Below is a small trained network, with its code and all its weights. Each question gives an input and a target symbol and asks what happens when units are switched off, that is, made to give their printed mean instead of their output.

import numpy as np


def w(rows, s, z=0):
    codes = np.array(rows[::2]) - 128.0
    scale = np.full(codes.shape[1], s)
    scale[-1] = z or s
    return codes * scale


def f(y):
    return y / 2 * (1 + np.tanh(0.7978845608 * (y + 0.044715 * y**3)))


def softmax(a):
    e = np.exp(a - a.max(-1, keepdims=True))
    return e / e.sum(-1, keepdims=True)


def log_softmax(a):
    a = a - a.max(-1, keepdims=True)
    return a - np.log(np.exp(a).sum(-1, keepdims=True))


def net(x, mask):
    ids = ['ΘΩγεμσ'.index(c) for c in x.split()]
    T = len(ids)
    res = E[ids] + P[:T]
    r = res
    for j in range(3):
        rows = slice(2 * j, 2 * j + 2)
        q, k, v = (r @ M[0][rows].T for M in (Q, K, V))
        z = softmax(np.where(np.tri(T) > 0, q @ k.T / 2**0.5, -1e9)) @ v
        o = O[0][rows]
        res = res + np.where(mask[j], z, o[:, -1]) @ o[:, :-1]
    y = f(res @ A[0][:, :-1].T + A[0][:, -1])
    res = res + np.where(mask[3:11], y, B[0][:, -1]) @ B[0][:, :-1]
    return log_softmax(res[-1] @ U[:, :-1].T + U[:, -1])


Q, K, V, O, A, B = {}, {}, {}, {}, {}, {}
E = w([
[66,90,131,182,11],'Θ',
[118,144,185,30,44],'Ω',
[172,172,120,86,110],'γ',
[156,88,61,186,250],'ε',
[219,85,238,92,184],'μ',
[193,171,128,164,78],'σ',
],0.019)
P = w([
[254,82,140,172,161],'0',
[193,90,138,141,126],'1',
[171,102,156,131,121],'2',
[132,113,158,113,107],'3',
[119,126,154,135,115],'4',
[79,130,172,95,101],'5',
[68,122,170,117,122],'6',
[41,121,156,99,110],'7',
[29,130,173,143,173],'8',
[84,92,158,113,101],'9',
],0.0097)
Q[0] = w([
[133,84,71,191,62],'head 0',
[151,118,97,121,158],'head 0',
[96,120,166,148,92],'head 1',
[103,115,130,151,142],'head 1',
[163,121,186,94,8],'head 2',
[158,110,189,120,104],'head 2',
],0.014)
K[0] = w([
[179,255,181,152,10],'head 0',
[235,17,121,137,102],'head 0',
[78,100,54,89,204],'head 1',
[153,17,125,102,145],'head 1',
[58,189,177,171,205],'head 2',
[32,187,111,131,189],'head 2',
],0.0091)
V[0] = w([
[125,82,176,154,131],'head 0',
[108,155,148,64,85],'head 0',
[162,154,131,210,138],'head 1',
[105,124,249,115,85],'head 1',
[125,139,168,127,191],'head 2',
[149,182,84,74,130],'head 2',
],0.014)
O[0] = w([
[100,168,48,211,116,254],'head 0',
[120,106,105,197,148,25],'head 0',
[29,116,130,107,82,199],'head 1',
[215,146,151,128,84,235],'head 1',
[123,144,221,224,184,203],'head 2',
[136,2,209,136,138,37],'head 2',
],0.0097,0.0063)
A[0] = w([
[53,104,100,236,100,131],'neuron 0',
[131,77,1,84,189,156],'neuron 1',
[53,53,126,61,47,147],'neuron 2',
[200,135,220,85,87,194],'neuron 3',
[146,38,182,126,35,140],'neuron 4',
[110,87,83,125,103,56],'neuron 5',
[17,83,130,127,159,2],'neuron 6',
[157,122,48,219,85,54],'neuron 7',
],0.0076,0.0051)
B[0] = w([
[169,184,209,24,222,193],'neuron 0',
[92,132,216,196,148,142],'neuron 1',
[22,86,134,91,128,177],'neuron 2',
[98,66,92,128,133,247],'neuron 3',
[145,1,139,177,220,162],'neuron 4',
[154,177,203,53,142,130],'neuron 5',
[220,200,150,120,116,167],'neuron 6',
[198,107,148,123,194,173],'neuron 7',
],0.0067,0.013)
U = w([
[178,104,78,5,132,128],'Θ',
[204,27,160,19,160,23],'Ω',
[88,12,45,115,254,250],'γ',
[130,88,140,67,184,35],'ε',
[138,115,213,175,72,150],'μ',
[80,35,111,120,123,251],'σ',
],0.0063,0.0035)

Each question gives the input, a string of symbols that net reads in full, and the target symbol t.
The units are the heads (2 rows each of Q, K, V and O) and the neurons (one row each of A and B). Each row of codes is followed by its name. A weight is (code - 128) times the scale printed after its matrix; where a second scale follows, it is the last column's (O, A, B and U).
mask holds one flag per unit, heads first, then neurons. A switched-off unit (its flag False) gives its mean, the last column of its rows in O or B, instead of its output. The means were averaged over made-up inputs and are rounded, as every weight is.
A unit's drop is (log p(t) with every unit on - log p(t) with that unit switched off) / (log p(t) with every unit on - log p(t) with every unit switched off).
The circuit of an input: a set's keep is (log p(t) with only the set's units on - log p(t) with every unit switched off) / (log p(t) with every unit on - log p(t) with every unit switched off). Starting from all 11 units, units are removed one at a time, each time the one whose removal leaves the highest keep (on an exact tie, the one counted first), for as long as the keep stays at least 0.8.
units of the circuit, in order: the units of the circuit, biggest drop first
most important unit: the unit with the biggest drop
k most important neurons: the k neurons with the biggest drops, biggest first
which heads matter: for each layer, one digit per head in row order, 1 if its drop is at least 0.15 and else 0, layers parted by /
drop of u: that unit's drop, to one decimal
input μ μ Ω Ω Ω, target Ω: units of the circuit, in order => head 1; head 2
input Ω Θ μ γ μ σ μ Ω γ μ, target γ: which heads matter => 101
input μ μ γ μ γ Ω μ Θ μ γ, target μ: units of the circuit, in order => head 2; neuron 0; head 1
input Θ μ σ σ Θ σ μ μ μ Ω, target μ: which heads matter => 001
input μ Θ Θ, target Θ: units of the circuit, in order => head 2; neuron 0
input ε Θ Ω, target σ: units of the circuit, in order => head 1; neuron 2
input σ μ Ω σ μ μ μ σ μ μ, target μ: units of the circuit, in order => head 2; head 0; head 1
input μ μ Ω, target μ: units of the circuit, in order => head 2; head 0
input Ω Ω μ Θ Ω Θ Θ Ω γ Θ, target γ: 2 most important neurons => neuron 4; neuron 6
input μ μ Ω γ σ μ μ, target μ: most important unit => head 0
input μ μ Θ σ μ Ω Ω σ Ω Θ, target Ω: 3 most important neurons => neuron 0; neuron 7; neuron 4
input Ω μ Θ μ μ Θ μ, target Θ: which heads matter => 011
input Θ ε σ μ Θ Θ Ω Ω Ω, target σ: units of the circuit, in order => neuron 2; neuron 0; head 1
input Ω γ Θ, target γ: 4 most important neurons => neuron 4; neuron 6; neuron 2; neuron 7
input Θ σ σ, target σ: 3 most important neurons => neuron 0; neuron 6; neuron 2
input μ γ γ Ω, target γ: most important neuron => neuron 4
input Θ ε Ω ε μ Ω Θ Θ γ, target Θ: drop of head 0 => 0.3
input μ μ Θ Θ Θ μ μ μ μ γ, target μ: drop of head 0 => 0.1
input γ μ γ Θ Θ γ σ μ Θ μ, target Θ: drop of head 2 => 1.1
input γ Ω Ω γ, target Ω: most important neuron => neuron 2
